[100 = 0]
1: [ 71 109  77 113  50  41  93 120 103 118  99 111 107 107 101  98  88  92
 116  88  96  98 107 121  70  99 131 112  89  99 109  85 111 117 113 112
  87 120 115 102 110 104 122  83 114  85  81  99  93  96  78 102 118 118
 111  97  85 113 107  84 114  92 118 115 100  95 101  95  93 105 124 106
  68 107 109]
2: [123 106 101 113 123  34 108  82  92 112 103  95  99  82  97 113  94  79
  88 104 110 106 128 101  97 119 103  74 117  73  99  75  92 104  93  90
 102 132 150 115  90 105 103  92 112 100 100 116  87  90  63 108 113  72
  90  83  94  93  78  56 115  91  86  90 128  76  95  97  96  86 102  95
  92 111 113]
3: [ 51  27  45  81 107  83 106 105 117 111  97  97 105 116 107 117 102 104
 103 102 100 125  96 140  87 119 146 113 107  92 103  91  93 127 100 113
  96 100  84 123  78 115  98  82 125 104  80 106 119  89  82  84 104  88
  83 101 172  96  84 104 111  93 110  80  69  88  82  88 102 117 119 107
  54 110  92]
4: [113 130 145 110  89  57  71 114 101  96 104  92  84  96  97  95  91  97
 120  97  95  98  74  71  78 100 107 105 137  87  95 101 104  99  99  84
 102 123  75 101 112  98  71  96  80 107  98 146  90  97  92  95  72  99
  88 104  86  95  88  99  47  95 101 117  95 116 113  99 102  98  93 100
  44 112  98]
1 2
5: [ 94 162 151  99  85  71  72 107 117 109  96  96  98 100 109  87  90 117
 112  93  90  70 105  64 102  96  68 107 126 112 114 124  95  45 120  98
 101 114  87  93 145  85  95  84  67  86  99 105  84 120  99 103  84  99
  88 105  30 105 101  73  47  87 105 130 125 132 115  98  99 109  65 101
 125  95 124]
4 1
6: [150 128 153 106 121  53  83 109 104  95 111  63  98 106  99  97 100  79
 106 108 103 136 104  58  67 122 123 107 133  68  91  92  83 132 114 104
 101 132 123 117 105  93  74  86  77 102 111 136 104 108 106 103  84  90
  75  89  95  87 101 109  75  95  91 103 110 122 104  95 111  83  99 120
  45 112 105]
4 2
7: [ 97 147  87  93  68  84 106  90  97 100  76 124 116  93  98  93 104 114
 124  71  87  50 142 102 134  87  54  75  98 106 117 109 121  45 119  96
  95  86 113  97 132  91 115  85  84  81 110 103  80 121  78 109  92  67
 115  97  34 106  98  41 122  89  91 109 165  94  91  90  74  93 105  82
 149  94 114]
5 2
8: [ 67 123 113  90  18  81 105 104 117  71 112 107 107  95 112 112 105 117
 115  90 106 115 107  82  97 122  80 133 114 125  91  92 106  94  85  94
 111 126  61  91 141  75 108  80 110  97  91 141 106  77  29 114  59  93
  91 114  59  98 113  94 113 102 105 138  85 109 107  91  72 145 109 106
   0 123 103]
4 1
9: [134  80 142 109 133  62  91  81  95 106 113  74 121  76  94 101 111  93
  99 101  89 145  87  74 110  92 133 100 118  58  97 117  80  66  98 102
 103 113 100 106 108  89  70 101  79 100  94 109 112 102 122 101 102 100
  71  93 108  95  77  74  82  82  87 106 102 120  98 110 127  92 109 113
  96 105 113]
6 4
10: [ 80  57  99  87  98 129 127  96 116 115 102  88 108  84  87 100  90 108
  97  79  74 101 108 107 162  69  80  75  85  97  90 145  90  24 111  83
 104  86  90 106 116 100  83 107  88 110 105  61 129 122 101  94 106  84
  92 106  71 124 105  38  99  97 104 100 122 112 108 104 106 128  92  94
 155  91 134]
7 9
11: [ 90  61 102  95  96  88 144  83 131 103  88  84 128  92  76  66 128 101
 123  85  84 118 125  98 176  73  93  91 105  82  92 157  87  37 104  96
  89  68  97  84  98 104  80  81  59 128  99 102 121 133  95  89  71  64
  67 113  93 121 104  27  97 100  83  97 107 110 100 102  99  91 127 107
 183 114 146]
10 9
12: [ 75  58  75  88 116 102 115  99 105 128 111  95 117 103 102  83 111 118
  90  98  67  97  78 125  63  74 129 111 102  99 106 129 105  64 137  86
  88  95  73  96  95 103  77  75  86 118 113  76 102 111 129  93  85  85
  99 103 126 113  98  72  95  94 105  72  75 118  92 107  99 100 112 111
 150  97 117]
10 9
13: [ 39  83  60 104  45  82 120 105 116 109  89 123  96 112 113  96  91 117
 105  95  97  67  98 136  76  82 107 101  79 124 123  93 128 111  94  91
  95  77  84 106  90 112 133  94 105  80  98  76  87  84  83  99 111  84
 124 113 102 106 121 105 136  96 125  94  65  93  94  93  74 125 116 110
  92  90  92]
1 3
14: [108  87  80  97 150  51  93  81  96 130  81  88 113  94  96  92 113  74
  92  96  84  93  95 126  41  98 124  93 118  93 100 106  90  99 118  74
  82 118 120 110 100 112 107  76  96  90 120  81  91 126 102  94 107  75
  96 102 121 103  87  69  89  97  98  55  96 107  83  98 108  70 101  84
 138 104 107]
12 2
15: [106 172 139 108  93  38  67 125 116 114 102  96  90 114  86 102  85 101
 123 106  83  65  86  73  43 101  92  90 132  98 108 108 111  73 114  83
  93 108  87  96 153 106 101  97  83  83 104 108  50  97 104  98  91 101
 105 117  36  99 107 101  68  83 121 114 110 118 115  90  87 109  94  84
  64  95 131]
5 4
16: [ 54  91  64  98  35  82 103 112 114 116  94 112 110 109 109 101 102 125
 118  86 106 106 116 123  92  97  98 111  99 116 108 105 106  93 124 104
  93 105  78 111 132 107 113  84 105  90  81 112  92  74  50  81 105  80
 103  93  78  99 112  61 132 100 111 134  89 115  90  90  84 127 118 106
  50  99 124]
1 13
17: [126  92 132  80 144 148 133  85  86  76  95  85 108  85  85  87 104 106
 107 119  80 113 128  66 170  97  46  64 128  85 110 143  72  28  99 111
 116 113  83  89 120  92  70 106  88 107  94 118 139 112 111  91  71  89
  78  97  80  98 104  55  98  89  91 119 127 111 102  90 112 101 100 107
 125 114 118]
10 11
18: [ 44  44 109  89 113 151 117 103 130 118  99  93 107 102  97  84 101 144
 115  94  85  98  93 127 113  87 101 104 109  99 100 163 104  43 103  81
  93  76  55  83 107  92  81  83  89 120 102  92 119 110 119  80  81 105
  88 109 109 110 107  80  72 101 118  95  47 127 100 109  85 134  92 120
 137  99 136]
12 10
19: [ 96 150 143 108   5  68 107  98 108  56  79  98 106  89  93  95  91 103
 130  99 119 119 133  68 156 117  71 118 125 111 111 110  89  94  89 124
 112 120  99  93 150  71 100 103  95  93  75 155 114  83  13  93  64  65
  96 110  45 118 110  72 102 115  84 170 102  98 113  68  86 123 120 106
  40 110 121]
8 16
20: [129 148 107 100  88  21  91  97  95 113  99  92 107  98 101  89  85  79
  97 101 114 103 121  88  68 125 109 109 115  97 110  75 106 120  90  88
  86 132 111  96 103  96 103  91 105  95  93 124  74  93  71 111  92  82
 110 104  83  97  90 103  95  96  96 117 130  92 107  87  94  79 115  88
  56  90 104]
2 1
21: [102 140  84 100  96  38 105  86  90 122 100  98 115 106  85 105 109  82
  97 100 103  80 119 115  85 100  90  85 115  97 100  87  99  79 116 103
  86 102 120  98 112 109 122  90  99  83 110  80  52 104  72 103 117  86
 105  92  83  87  97  53 124  75  93  81 119 106  86 101 103  51 123  72
 115 108 108]
2 14
22: [ 90  97  66  94 117  43 101 112  95 132  87 109 117 102 100  94 110  94
  90  97  97 102 107 126  75  88 121  82 121  83 105 107 111  67 119  89
  90 106  98 111 119 120 124  85  90  74  79  78  79 122  77  97  84  61
  89 100 119 109  97  57  97 102  98  60 107  99  97  77 115  75 105  92
 128  76 111]
14 21
23: [ 80  54 103  81 109 184 152  77 112  62  86  94 115  87  82  83 108 121
  99  96  94 121 118 120 165  90  60  83  89  91  96 128  91  73  84 105
 106  83  88 103  80  96  83 121  90 126 106 103 142 118  72  93  73  84
  82  89 114 107  84  74 108  98  66 112  91  89  93  96  92  99 103 112
 147 131 106]
17 10
24: [ 95 166 127 106  59  64 116  96 108 102  94 102 114  92  99  68  88 117
 124  82  98  76 137  83 136  93  75  94 119  95 115 119 109  52  94 105
  99 126 101  92 144 101 101  87  77  99 103 125  75 116  58  99  84  70
  92 102  22  98 107  58 103 108 104 130 135 124 101  98  89  98  93  90
  81  99 138]
5 7
25: [112 119 106 109   3  50  75 107 104  79 103 101 101  96 107 115  82 108
 103  87 101 120  93  69 109 106 120 120 117 100  88  80 118 111 104 104
 121 128  76  89 133  97  83 104 123 108  80 119 117  66  49  94  97  96
 104  95  69  95 117  83 104  97 105 145  84 115  92 102  93 158 110 111
   0 109 114]
8 16
26: [ 84  93  94  88  32 139 117 105 124  80  97 113 113 101 100  95 108 117
 103 105  96  98 114  98 142  84  71 101  66  95  96 121 104  83 100  95
  94  74  83  99 110  93 109 107  97 103  96 111 123  92  78 106  82  97
 106 112  75 115 108  96 105 111  88 138  74  94  89  96  77 137 109  97
 130 103 122]
23 16
27: [ 93  43 101 108 112  86 116 103  93 101 106  92 100  83 108 103 103  88
  95 100 113 160  91  95  72 105 134 107 118  87  87 102  87 100 103  86
 110 112  92 108  80 104  75  72  92  96  90  99 146  86 119  82 105 100
  83  97 152 109 111  77  95 103 116  97  78  93 107 115 108 122 119 113
  62 112 106]
3 9
28: [ 92  91  64  90  86 125 127  85  97 112  78 130  99 103  98 102 107 119
 108  98  99  75 131 121 147  73  54  66  76 101 108 121 109  70  93 111
 109  75 104  94  95 100 123  97  74  98  94  81 101 117  99  89 121  78
 111 103  75 115  91  60 143 110  69  99 118  93 107 101  83  90 115  94
 196  92 112]
7 10
29: [115  71 129 125  99  58  98  96 109 107 110  68 118 110 107  92  98  77
  93 102  99 165  60  74  62 116 166 106 130  82  78 100  68 105  91 108
 108 125  97  99 104  98  65  89  84 105 100 112 124  97  95  83  82  96
  70 105 130 108  99  98  71 114  97  92  65 110 109 110 135 120  95 123
   6 109 118]
27 6
30: [ 63  20  89 102 124 159 120 110 104  85  99 107 102 108 105 109 108 127
  96 111  94 135 107 102 126 108  86 107 103  99  82 119  81  84 104  99
 103  92  74 103  87  91  95  89 145 137 102  86 130  90  65  95  92  94
  86 101 144 104 100  92 115  94 106  94  75  86  89 109  93 118 106 105
  62 115  98]
3 27
31: [ 92  59  66  75 184  72  95 103  87 130 106  96 114  95 107  99  95 100
  87 100  94 113 120 117  87 108 106  87 127  78  93  94  80  73 114  84
  94 110 113 115 106 111 105  74 104 105  95  79 106 121  89  95 110  84
  82  92 135  98  90  70  95  85  86  53 121  98  83  94 132  45 112  86
 140 107 118]
14 22
32: [ 65  83  75  96  41 115 111 103 111  93 108 131  91 101 110 110  83 140
  97  88  82  82 108 108 124  93  81 120  95 118 111  92 108 119  91 108
 107  87  77 109 111  97 129  93 117  98  86 105 103  85  58 109  96  80
 113  90  97 107 116 105 145 123  87 121  84  96  87 104  77 137  91 113
  50 107 101]
16 13
33: [119 115  96  96 117  94 122  90 108  90  94 103 108  91  83  91 102 113
  84  88  90  98 122 104 146  93  83  65  86  83  97 116 108  72  97 104
  94  85 128  92  87 115 112 114  68  92  93 104 107 113  84  89 104  59
  95 105  82 105  93  48 127  93  75  95 142  98 101  95  97  73 115 109
 169  96 125]
28 7
34: [ 61  77  69  98  23 101 128 105 118  94  82 124 108 122 102 115  97 131
  89  91 104 121 114 122 116  96  96 113 100  92 107  95 103 114  89  94
 109  88  81 116 101 102 122  93 124 102  79 104 110  57  22 112 107  84
 110 102 102 105  94  79 132  91 103 128  75  65  99  88  76 134 128  93
  22 109 114]
32 16
35: [102  26  85  89 142  40 101 113  88 130 116  96 116  96 101  98  93 107
  81 106  96 122 100 113  77 100 137  95 122  71  84 104  83  77 125  80
  93 112 105 107  87 123  85  80 103  94  98  76 113 105  96  88 102  90
  81 103 133 101  86  48  87  94  96  64  93 103 106 116 125  86 105  98
  69  89 120]
31 27
36: [121 116 139  90 120 121 113  89 113  68  93  91 111  96  99  88 118  95
 102 104 109 120 111  69 145 110  68  92 131  86 105 128  68  75  94 116
 107 108  88 101 112  83  80  93  66 127 110 125 120 121  71  89  58  81
  73  92 101  99  95  74  82  96  81 100 115 100 101  95  99  73 106  96
  96 125 116]
17 9
37: [ 55 114 115 114   0  71  95 121 113  83  87 102 123 105  99  92 100 129
 131  91  98  91  96 100 115 100 118 113 102 120  95 128 103  74 106  95
 115 102  59  88 161  81  87  76  89  75  71 132 110  90  45 105  68  81
  96 111  54 113  94  81  94 103 110 145  74 128  99  96  79 140 121 129
  17 109 146]
8 16
38: [135 136 141 110  74  98 113  86 102  58  90  79  91  92  84 102  96  75
 110 109 103 120 119  69 157 118  69  93 110  92  99 117 105  74  85 116
 102 118 102  85 119  88  79  98  87 107  81 129 131 102  90 106  80  98
  95 110  57 104  89  82 105 101  77 132 132 106 106  99  86  93 111 103
 114 117 111]
36 17
39: [138 109  78  96  84  11  94  91  86 132  84  89 125 110  99 114 100  89
  77 125  82 113 140 116  86  96 118  73 107  87 100  99  95  79 117  87
  94 123 161 103  95 120 117 100  97  79  84  81  97 101  71  89 123  75
  97 106 100 105  90  61 117  78  91  99 132  86 112  85 115  59 103  82
  95  76 111]
2 21
40: [107 117  96  80 111 102 121  87  88  97  98  96 117 105  85  86 101 103
 101  89  91  92 128 110 144  89  68  76 102  87 121 123  87  64 100  94
  85  90 116  91 100  98 113 106  78 107  82  98 116 126  87 100  88  70
 108 104  82 117  80  63 106  91  83 110 128  94  99  97 101  47 104  91
 152 104 123]
33 28
41: [ 90  75 132 101  90 102  94 122 118  72 108  83  93  78  89  93 102 109
 102  87  78 146  63  79  85 130 123 130 133  96  90  88  84 108  94  93
 110 115  69 100 112  93  69  97 104 113  95 126 122  84 101  84  81 109
  74 108 129 108  96 117  83 107 117  97  58 119 106  86 107 141  94 121
   0 103  96]
29 27
42: [ 98 128  83  92  85  50  93 113  97 139  86 102 108 108  92 106  93 101
 109  83  87  49 121 107  92  84  88  90  97 115 111 114 121  79 116  98
  80  83 107  95 119 111 112  91  91  80 101  84  64 113  89 105 115  82
 130 102  54 116 104  62  92  91 100  92 128 108 101 122  90  72 115  93
 168  95 110]
21 7
43: [145 126 148 112 119  56  93  90  96  87  94  87  99  91  92  85 110  83
  98 119  82 150  91  57 114 115 111  85 139  65  97 108  75  73  85 103
 103 128  92 104 110  86  60 102  81 108  87 127 115 123  87 103  70  75
  60 103 108 101  88  70  55  95  62 111 127 115 101 103 114  77 117 103
  86 119 137]
9 36
44: [107  69 122 102 130  85  82  94 104 117 109  73 110 101 106  92 108  89
  96 100  66 127  80  65  96 112 140  98 136  79  96 119  76  76 100  93
  90 124 102 105 111 102  54  92  80  95 106 107 116 115 133  88 111 101
  87  94  97 108  94  83  75  97  96 101  95 121 115 104 127 107  97 108
  91 100 111]
9 27
45: [ 71  59  74  93  74 112 114 103 113 107 105 119  99 112 115  96 107 133
  96  96 101  93  97 130  94  99 117 114  83 113  89  94 106 113  81  86
 112  79  76 103  76  96 115  93 109 107  86  94 101  85  63  82 121  84
  93  98 121 108  92 100 130 115 102 102  68  97  91 113  87 131 117 111
  58  99 107]
32 13
46: [116 106  54 101  86  16  87  85  86 132  90 112 123 111 105 115  97  74
  87  95 107 100 125 115  75  97 114  79 109  91 117  75 112 109 108 112
  78 114 122 122 105 128 109  71 104  87  94  83  76 104  61 104 116  61
  92  82  99 105  92  68 125  81  76 110 135  79  93 101  97  75 120  96
  94  86 114]
39 21
47: [ 84  68  46  85  83 109 135  93  90  99  88 117 110 108 105  95  94 111
  97  93 113 117 140 139 135  93 101  84  97 100 109 107  94 104  87 110
  98  88 105  97  81 120 119 100 117 121  91  94 117  94  69  88 115  72
  94  82 121 113  81  74 144  99  77  79 109  89  79  96 110  92 113  89
 121 121  92]
45 28
48: [108  63 114 107  98  60 109  97  95 108 126  90 112  85  95  93 100 113
 106 108 115 172 102  90 111 123 103 112 143  75  95  88  91 106  95 106
 116 114  99  98 111  95  88  71 104 100  80 115 127  92  36  70  86  83
  63  87 151  99  97  82  98 107  83 118  86  83 102  93 106  98 119 114
  13 128 122]
27 29
49: [ 76 111 130 107  47 141 125 114 102  64 100 101 100 103  93  80 112 133
 112  92 111 100 104  91 139 111  74 130 111 116  81 120 108  78  78 104
 117 122  63  90 136  71  89 103  97 108 111 140 110  72  55 109  65  90
 108 108  68  97 109 103 114 111 117 151  79 102 117 101  81 140  96 115
  30 112 100]
8 37
50: [ 94  22  69  88 119 149 138  96 111  84  97 100 102 101  98  98 100 105
  90 103 102 139 104 128 130 102  80 111  88  88  97 114  95  80 104  86
  98  71 107 113  66 111 106 107  88 126  98  91 114 106  73  89  92  91
  84 105 157 114 102  74 111  88  83  80 100  67  89 106  83  90 128 102
 157 111 107]
23 47
51: [160 123 148 116  97  61  96  83  94  87  92  81 105  89  99 101 107  87
 107  92 118 122 111  68 115 132  97 104 127  92 102  97  93  92  93 100
 112 114 105  92 119  84  94  85 105 121  95 127 117 108  67  94  72  82
  72 101  83 104  99  77  93 105  88 132 109  92 102  86 103  74 103  84
  28 123 120]
43 6
52: [ 78  20  60  94 112 135 149  82 129  94  96  93 121 108  91  83 106 121
  98  82  82 133 127 123 182  73 118  74  69  77  94 133  86  24 107 104
  99  55 107  99  75  99 106 116  64  94  90  54 162 115 117  96 142  88
 103  93 102 117 104  17 144  98  82  80 107 102  92 107 120 107 131 119
 200 110 135]
10 11
53: [120 112  74 116  60  33  96  92  77 105  91 106 103 108  98 116  96  95
 116  95 121 103 128 117  97 121  92  84 105  87 117  67  96 116  85 103
 100 114 111  99 101 120 120  73 104  94 101 132 105 114  39 105  84  83
 110  98  88  95  72  63 127 105  87 119 122  98 100  90  84  73 126  96
  55 103  93]
20 46
54: [103  83  68  89 126  81 118  93  84 107  86 104 104  92  78  99 112  95
 100  95 110  76 145 125 124  82  94  73 103 107 103 101  98  57 109  95
  70  98 124 113  99  94 100  97 107 104  95  68 107 121  82  91 108  87
 100  86  96  94  84  56 114  83  91  89 150  86  84  93  97  57 113  93
 174  91 107]
40 33
55: [ 68 102  81  81  93 155 112  82 114  84  68 108 113 111  86  87 115 127
 109 101 111  87 118 115 155  92  55  75  84 107 104 116  98  80  92 124
 112  77 105 101  85  94 110 107  91 100 100  95 105 111  81 114  98  84
  93  86 100 105  87  95 125  95  93 102 117  86  95  84  88  92 101  75
 143 110  96]
28 23
56: [149 148 148 100 103  33  70  93  81  81  92  79 112  86 108 110 111  78
 109  95  98 134  94  71  91 111  93 103 132  82  97  79 103  88 103 110
 118 138 108  92 122 100  85 105  65 103 104 129  91 112  64 101  88  76
  85  82  87 100  98  90  68  81  84 123 121  94 104  97 100  92 104 108
  37 123 126]
51 6
57: [ 94  57 107 131  92  60  68 121  83  91 117  91  95  87 104 102  98  87
 106 102 100 131  66  86  50 121 170 135 126 103  92  69  94 134  78  85
 101 119  80 104  95 109  89  81 129 108 106 115 100  69  93 104 121 118
  92  92 129  94 112 130  91 102 123 101  37 107  87 115 109 148  94 100
   0 112  81]
41 29
58: [110 120 149 113  92  38  68  96  92 100 120  89 104  80  86 112  95  81
 104 106  95 116 111  78  61 124 117 100 168  79  99 101  85  76 108  76
 111 132  95  97 130  96  79  79 108  92  79 126  92 113  34  99  86  87
  90  86  64  93 103  77  47  98 112 133  94 113 112 104  96 103 100 114
   0 119 125]
4 56
59: [ 93  62  61  78 102  87 133 101  95 112  81 117 114 102  92 108 110 100
  97 114 101  97 128 130 124 103  83  80  85  78  99 105  99  84 101  99
  91  79 125  91 101 107 136  98 110  94  95  77 112 108  62  97 113  72
 107  88 131 104  93  52 118 101  93  86 112  97  99 100  91  74 118  91
 153 105 118]
47 54
60: [123 131 109 110  53  35  88  96  82  99 100  89  93 102 104 122 103  79
 109  94 102 103 102  81  94 126 120 105 109  85  81  66 118 138 109  92
 100 129 114 108 106 100 109  90 116  66 100 114  92  88  57 102  97  85
  88  91  84  83 105 100 120  95 103 137 115  95 109  99  98 105 114  93
  26 102  98]
20 53
61: [ 53  34  71 102 101 183 144  95 130  77  94 118 101 101  81  87 112 135
 104 109 124 111 106 121 153  94  94  90  78 116  96 134 101  80  95 100
 117  78  80  78  92  72  94  94 109 103  95  98 124 105  83  87  81  97
 103 126 125 119 110  97 138 101  74  93  76  96  88  99  88 126  97 120
 155 101 112]
23 50
62: [134 113 143  96 113  84  79  99  96  91 108  76 106 112  91  82  97  89
 109  97  82 119  83  61 100  90 116  81 123  78 106 126  89  75 107  98
 101 108  78  86 122  89  44 106  65  83 103 106 123 118 140 105  85 105
  94 107 107 101  93  93  50 108  94 109  93 137 114  85 123  92  97 123
 117 110 111]
44 9
63: [102 166 161 111  83  97  80 100 129  91  96  96 113  94 109  78 100  93
 119 100  75  55  73  68 117  80  80 116 119 112  92 148  86  53 101 100
 103 113  68 100 147  76  67  81  57  88 105 128  84 123 118 117  73 104
  96 114  40 101  97 103  71  93  96 118  88 126 110  89  92  91  85 111
 119 112 129]
5 62
